Below is a small trained network, with its code and all its weights. Each question gives an input and a target symbol and asks what happens when units are switched off, that is, made to give their printed mean instead of their output.

import numpy as np


def w(rows, s, z=0):
    codes = np.array(rows[::2]) - 128.0
    scale = np.full(codes.shape[1], s)
    scale[-1] = z or s
    return codes * scale


def f(y):
    return np.maximum(y, 0)


def softmax(a):
    e = np.exp(a - a.max(-1, keepdims=True))
    return e / e.sum(-1, keepdims=True)


def log_softmax(a):
    a = a - a.max(-1, keepdims=True)
    return a - np.log(np.exp(a).sum(-1, keepdims=True))


def net(x, mask):
    ids = ['ΔΛΠΣΨαβεζηθμτφω'.index(c) for c in x.split()]
    T = len(ids)
    res = E[ids] + P[:T]
    q, k, v = (res @ M[0].T for M in (Q, K, V))
    z = softmax(np.where(np.tri(T) > 0, q @ k.T / 2**0.5, -1e9)) @ v
    res = res + np.where(mask[0], z, O[0][:, -1]) @ O[0][:, :-1]
    y = f(res @ A[0][:, :-1].T + A[0][:, -1])
    res = res + np.where(mask[1:9], y, B[0][:, -1]) @ B[0][:, :-1]
    return log_softmax(res[-1] @ U[:, :-1].T + U[:, -1])


Q, K, V, O, A, B = {}, {}, {}, {}, {}, {}
E = w([
[127,147,62,125,93,105],'Δ',
[119,168,129,68,91,218],'Λ',
[109,199,106,82,62,188],'Π',
[87,235,98,114,39,156],'Σ',
[135,103,53,118,133,111],'Ψ',
[127,161,83,141,84,156],'α',
[152,86,112,103,139,203],'β',
[123,245,143,224,200,249],'ε',
[157,57,78,108,166,149],'ζ',
[142,141,69,169,88,96],'η',
[164,111,105,147,118,195],'θ',
[167,91,89,114,136,159],'μ',
[129,136,63,99,100,124],'τ',
[128,114,51,164,115,88],'φ',
[152,143,98,209,88,149],'ω',
],0.02)
P = w([
[173,32,75,157,39,169],'0',
[254,214,59,81,142,215],'1',
[217,236,58,82,100,194],'2',
[215,194,49,108,112,193],'3',
[221,167,58,108,116,208],'4',
[222,158,42,114,121,181],'5',
[207,170,58,127,93,198],'6',
[219,137,51,132,108,191],'7',
[196,150,63,126,96,202],'8',
[196,126,69,125,105,214],'9',
[196,132,56,126,98,180],'10',
[197,165,73,136,98,212],'11',
[195,122,53,153,93,186],'12',
],0.0077)
Q[0] = w([
[97,139,249,152,134,107],'H0',
[79,91,222,138,151,57],'H0',
],0.015)
K[0] = w([
[174,252,144,141,228,158],'H0',
[209,196,117,116,204,83],'H0',
],0.012)
V[0] = w([
[145,128,45,191,164,11],'H0',
[127,195,148,207,62,112],'H0',
],0.013)
O[0] = w([
[184,214,56,136,213,22,2],'H0',
[197,197,205,188,7,80,191],'H0',
],0.015,0.0069)
A[0] = w([
[172,146,200,154,134,54,2],'N0',
[29,103,73,165,149,179,61],'N1',
[101,125,81,138,83,103,162],'N2',
[153,74,131,188,147,120,159],'N3',
[14,86,192,105,168,154,7],'N4',
[120,80,227,116,66,97,21],'N5',
[78,171,130,115,244,84,15],'N6',
[132,188,50,99,76,169,152],'N7',
],0.011,0.0078)
B[0] = w([
[28,119,250,26,216,191,174],'N0',
[134,199,240,85,126,64,238],'N1',
[206,130,134,101,160,222,173],'N2',
[122,152,166,50,149,167,145],'N3',
[109,120,88,236,108,19,208],'N4',
[74,190,2,86,166,60,249],'N5',
[51,203,176,240,45,209,160],'N6',
[151,2,128,134,163,105,246],'N7',
],0.0072,0.021)
U = w([
[199,132,79,132,127,3,153],'Δ',
[95,149,90,157,103,65,3],'Λ',
[103,100,58,124,93,168,33],'Π',
[129,210,126,54,92,117,218],'Σ',
[107,139,57,181,141,168,187],'Ψ',
[214,106,140,221,52,126,180],'α',
[123,107,177,149,132,85,238],'β',
[125,178,193,202,97,192,86],'ε',
[49,195,144,78,185,150,28],'ζ',
[155,189,149,59,173,37,38],'η',
[139,90,158,139,108,234,152],'θ',
[104,120,107,3,189,129,111],'μ',
[155,79,41,97,144,107,144],'τ',
[147,221,140,177,131,50,77],'φ',
[183,166,221,116,119,150,83],'ω',
],0.007,0.0044)

Each question gives the input, a string of symbols that net reads in full, and the target symbol t.
The units are the heads (2 rows each of Q, K, V and O) and the neurons (one row each of A and B). Each row of codes is followed by its name. A weight is (code - 128) times the scale printed after its matrix; where a second scale follows, it is the last column's (O, A, B and U).
mask holds one flag per unit, heads first, then neurons. A switched-off unit (its flag False) gives its mean, the last column of its rows in O or B, instead of its output. The means were averaged over made-up inputs and are rounded, as every weight is.
A unit's drop is (log p(t) with every unit on - log p(t) with that unit switched off) / (log p(t) with every unit on - log p(t) with every unit switched off).
The circuit of an input: a set's keep is (log p(t) with only the set's units on - log p(t) with every unit switched off) / (log p(t) with every unit on - log p(t) with every unit switched off). Starting from all 9 units, units are removed one at a time, each time the one whose removal leaves the highest keep (on an exact tie, the one counted first), for as long as the keep stays at least 0.8.
circuit, biggest first: the units of the circuit, biggest drop first
unit that matters most: the unit with the biggest drop
k most important neurons: the k neurons with the biggest drops, biggest first
input η Σ α η Σ Ψ α φ, target η: circuit, biggest first => (H0, N0)
input η τ Ψ Σ τ, target η: 2 most important neurons => (N0, N4)
input ζ β ζ, target ζ: circuit, biggest first => (H0, N6)
input ζ Σ Σ Σ Δ Σ, target ζ: circuit, biggest first => (H0, N6)
input Λ β β, target Λ: unit that matters most => H0
input η β Π μ, target η: circuit, biggest first => (H0, N0)
input Λ Σ α β Σ Σ Σ ω Σ, target Λ: 2 most important neurons => (N4, N5)
input Π α ζ β Ψ, target Π: circuit, biggest first => (H0, N5, N1)
input β Σ Σ α Σ β ω, target β: circuit, biggest first => (H0, N1, N4)
input Σ Σ Π Π α θ, target Σ: circuit, biggest first => (H0, N5, N4)
input θ β φ μ, target θ: 3 most important neurons => (N5, N4, N1)
input Ψ α ω τ Σ Σ β Π ω ζ Ψ β β, target Ψ: circuit, biggest first => (H0, N6, N1)
input Σ α Σ Ψ η ζ θ Ψ Σ β, target Σ: 3 most important neurons => (N5, N4, N7)
input β Δ τ Σ Δ Δ Σ, target β: 3 most important neurons => (N4, N1, N5)
input Σ τ Σ Σ Π β Ψ Σ Ψ ζ Ψ, target Σ: most important neuron => (N5)
input β Σ β Ψ τ ω Σ μ ω Σ ω μ, target β: circuit, biggest first => (H0, N4, N1, N5)
input φ μ Ψ ω Δ Σ μ β β Λ ζ, target φ: circuit, biggest first => (H0, N6)
input ω Ψ Ψ Π ζ τ ω θ Δ Ψ Σ η Σ, target ω: 4 most important neurons => (N0, N5, N4, N2)
input τ Ψ Ψ μ Σ β τ η, target τ: 2 most important neurons => (N1, N4)
input Ψ Σ Σ Σ Ψ Σ φ τ Π, target Ψ: 3 most important neurons => (N6, N1, N0)
input θ Π Ψ β Ψ Σ θ, target θ: 3 most important neurons => (N5, N4, N1)
input μ Σ Ψ φ φ α Σ Ψ Σ ζ β, target μ: circuit, biggest first => (H0)
